Below is a small trained network, with its code and all its weights. Each question gives an input and a class and asks what happens when units are switched off, that is, made to give their printed mean instead of their output.

import numpy as np


def w(rows, s, z=0):
    codes = np.array(rows[::2]) - 128.0
    scale = np.full(codes.shape[1], s)
    scale[-1] = z or s
    return codes * scale


def f(y):
    return y / 2 * (1 + np.tanh(0.7978845608 * (y + 0.044715 * y**3)))


def log_softmax(a):
    a = a - a.max(-1, keepdims=True)
    return a - np.log(np.exp(a).sum(-1, keepdims=True))


def net(x, mask):
    res = np.array(x, float).reshape(1, 4) / 4 @ E
    y = f(res @ A[0][:, :-1].T + A[0][:, -1])
    res = res + np.where(mask, y, B[0][:, -1]) @ B[0][:, :-1]
    return log_softmax(res[-1] @ U[:, :-1].T + U[:, -1])


A, B = {}, {}
E = w([
[250,233,165,153,172,126,254,237,77,54,161],'x0',
[48,143,180,208,176,20,176,176,226,171,25],'x1',
[253,146,12,139,60,94,89,192,195,218,138],'x2',
[117,253,109,45,207,138,43,127,218,108,201],'x3',
],0.0067)
A[0] = w([
[195,189,132,112,141,135,196,154,106,71,158,101],'N0',
[150,1,159,171,79,157,175,155,22,151,77,48],'N1',
[73,91,119,105,90,145,109,89,159,166,140,50],'N2',
[72,56,104,158,130,135,110,82,149,191,70,183],'N3',
[154,124,131,140,163,133,225,204,100,102,133,101],'N4',
[125,124,149,171,88,47,181,152,178,171,61,87],'N5',
[147,154,168,161,170,86,174,196,103,146,120,42],'N6',
[76,144,204,78,175,182,142,53,85,86,195,183],'N7',
[168,151,145,146,124,141,199,172,86,110,151,86],'N8',
[115,87,185,109,152,141,166,66,101,70,141,35],'N9',
[62,101,211,129,143,177,149,141,80,100,97,146],'N10',
[178,116,59,159,85,136,120,185,143,187,129,29],'N11',
[83,38,115,74,90,134,113,100,145,169,114,61],'N12',
[75,178,140,112,221,113,98,111,141,81,147,136],'N13',
[169,86,106,113,70,209,125,91,23,121,160,73],'N14',
[184,144,75,69,112,198,97,106,80,107,204,53],'N15',
[198,120,96,153,75,95,95,155,134,160,122,108],'N16',
[151,76,152,208,71,144,168,129,59,143,44,64],'N17',
[201,115,72,89,69,105,118,160,173,171,134,82],'N18',
[63,95,187,125,163,144,155,130,87,96,110,26],'N19',
[157,131,122,81,58,218,135,102,58,110,143,2],'N20',
],0.0075,0.003)
B[0] = w([
[86,69,162,54,75,179,47,92,127,51,127,226],'N0',
[254,217,139,64,168,207,31,225,216,225,139,243],'N1',
[93,82,121,21,115,160,106,97,102,48,118,187],'N2',
[91,84,169,95,116,134,116,110,158,57,66,246],'N3',
[58,80,150,44,104,187,102,73,126,69,86,219],'N4',
[85,151,108,186,140,31,147,175,124,125,72,234],'N5',
[48,123,127,63,138,108,157,108,126,45,55,192],'N6',
[200,89,82,165,95,156,65,174,86,139,111,254],'N7',
[79,80,141,55,83,158,102,89,96,41,92,204],'N8',
[176,76,30,141,97,89,96,168,60,176,138,181],'N9',
[152,100,62,216,81,106,102,181,70,134,132,220],'N10',
[133,76,43,148,109,103,127,192,20,95,155,190],'N11',
[59,93,166,33,97,208,140,91,95,82,111,199],'N12',
[185,162,88,145,154,110,52,231,125,151,108,219],'N13',
[25,177,162,207,196,23,146,119,191,114,36,210],'N14',
[66,191,143,168,187,45,120,144,184,119,41,226],'N15',
[161,77,54,180,119,114,124,132,75,114,160,190],'N16',
[179,157,137,67,187,165,69,148,208,155,121,227],'N17',
[143,83,59,159,62,156,84,187,54,133,157,206],'N18',
[154,106,57,192,116,76,137,171,23,188,131,191],'N19',
[67,124,135,190,186,45,212,93,122,118,66,185],'N20',
],0.0069,0.0075)
U = w([
[44,33,169,17,63,186,142,58,88,54,101,55],'0',
[184,62,37,223,57,104,145,175,10,151,153,45],'1',
[41,149,173,216,211,20,194,141,169,134,32,106],'2',
[196,207,121,60,191,186,54,196,215,188,149,187],'3',
[161,116,189,206,70,149,125,122,163,125,126,207],'4',
[165,125,218,179,80,210,225,46,110,229,212,3],'5',
[143,125,255,178,86,204,241,48,69,234,233,3],'6',
],0.0073,0.0055)

Each question gives the input, the list of numbers given to net, and the class t.
The units are the neurons (one row each of A and B). Each row of codes is followed by its name. A weight is (code - 128) times the scale printed after its matrix; where a second scale follows, it is the last column's (A, B and U).
mask holds one flag per neuron, in row order. A switched-off neuron (its flag False) gives its mean, the last column of its row in B, instead of its output. The means were averaged over made-up inputs and are rounded, as every weight is.
A unit's drop is (log p(t) with every unit on - log p(t) with that unit switched off) / (log p(t) with every unit on - log p(t) with every unit switched off).
The circuit of an input: a set's keep is (log p(t) with only the set's units on - log p(t) with every unit switched off) / (log p(t) with every unit on - log p(t) with every unit switched off). Starting from the 12 units with the biggest drops (on a tie, the unit counted first), units are removed one at a time, each time the one whose removal leaves the highest keep (on an exact tie, the one counted first), for as long as the keep stays at least 0.8.
circuit, biggest first: the units of the circuit, biggest drop first
unit that matters most: the unit with the biggest drop
top k neurons: the k neurons with the biggest drops, biggest first
drop of u: that unit's drop, to one decimal
input [4,6,-3,-7], class 3: circuit, biggest first => [N1]
input [4,-7,1,2], class 2: circuit, biggest first => [N15 N14]
input [2,-1,2,0], class 4: top 3 neurons => [N1 N12 N2]
input [-1,-5,-4,1], class 2: circuit, biggest first => [N14 N15]
input [0,-7,-4,7], class 2: circuit, biggest first => [N15 N20]
input [-1,-7,6,3], class 2: circuit, biggest first => [N15 N14]
input [6,-8,6,1], class 2: top 2 neurons => [N15 N14]
input [-8,8,-4,-6], class 0: top 3 neurons => [N12 N2 N3]
input [5,-8,-2,6], class 2: top 2 neurons => [N15 N20]
input [7,7,-3,0], class 0: top 3 neurons => [N4 N0 N8]
input [8,5,-8,-2], class 0: top 2 neurons => [N4 N6]
input [7,7,-7,2], class 0: top 4 neurons => [N4 N6 N0 N8]
input [6,-2,0,-7], class 3: top 2 neurons => [N1 N17]
input [6,6,-3,1], class 0: top 2 neurons => [N4 N0]
input [-5,-7,-4,-7], class 2: top 2 neurons => [N14 N20]
input [-3,-4,-7,-7], class 1: unit that matters most => N10
input [-8,8,-6,7], class 0: top 4 neurons => [N2 N12 N3 N1]
input [1,-3,2,-2], class 4: top 2 neurons => [N5 N6]
input [4,-6,3,-7], class 3: top 3 neurons => [N1 N17 N5]
input [6,-5,-2,2], class 0: circuit, biggest first => [N0]
input [1,3,-7,-2], class 1: drop of N15 => 0.0
input [2,-8,-4,1], class 2: drop of N14 => 0.1
input [6,-5,-3,-5], class 0: drop of N13 => 0.2
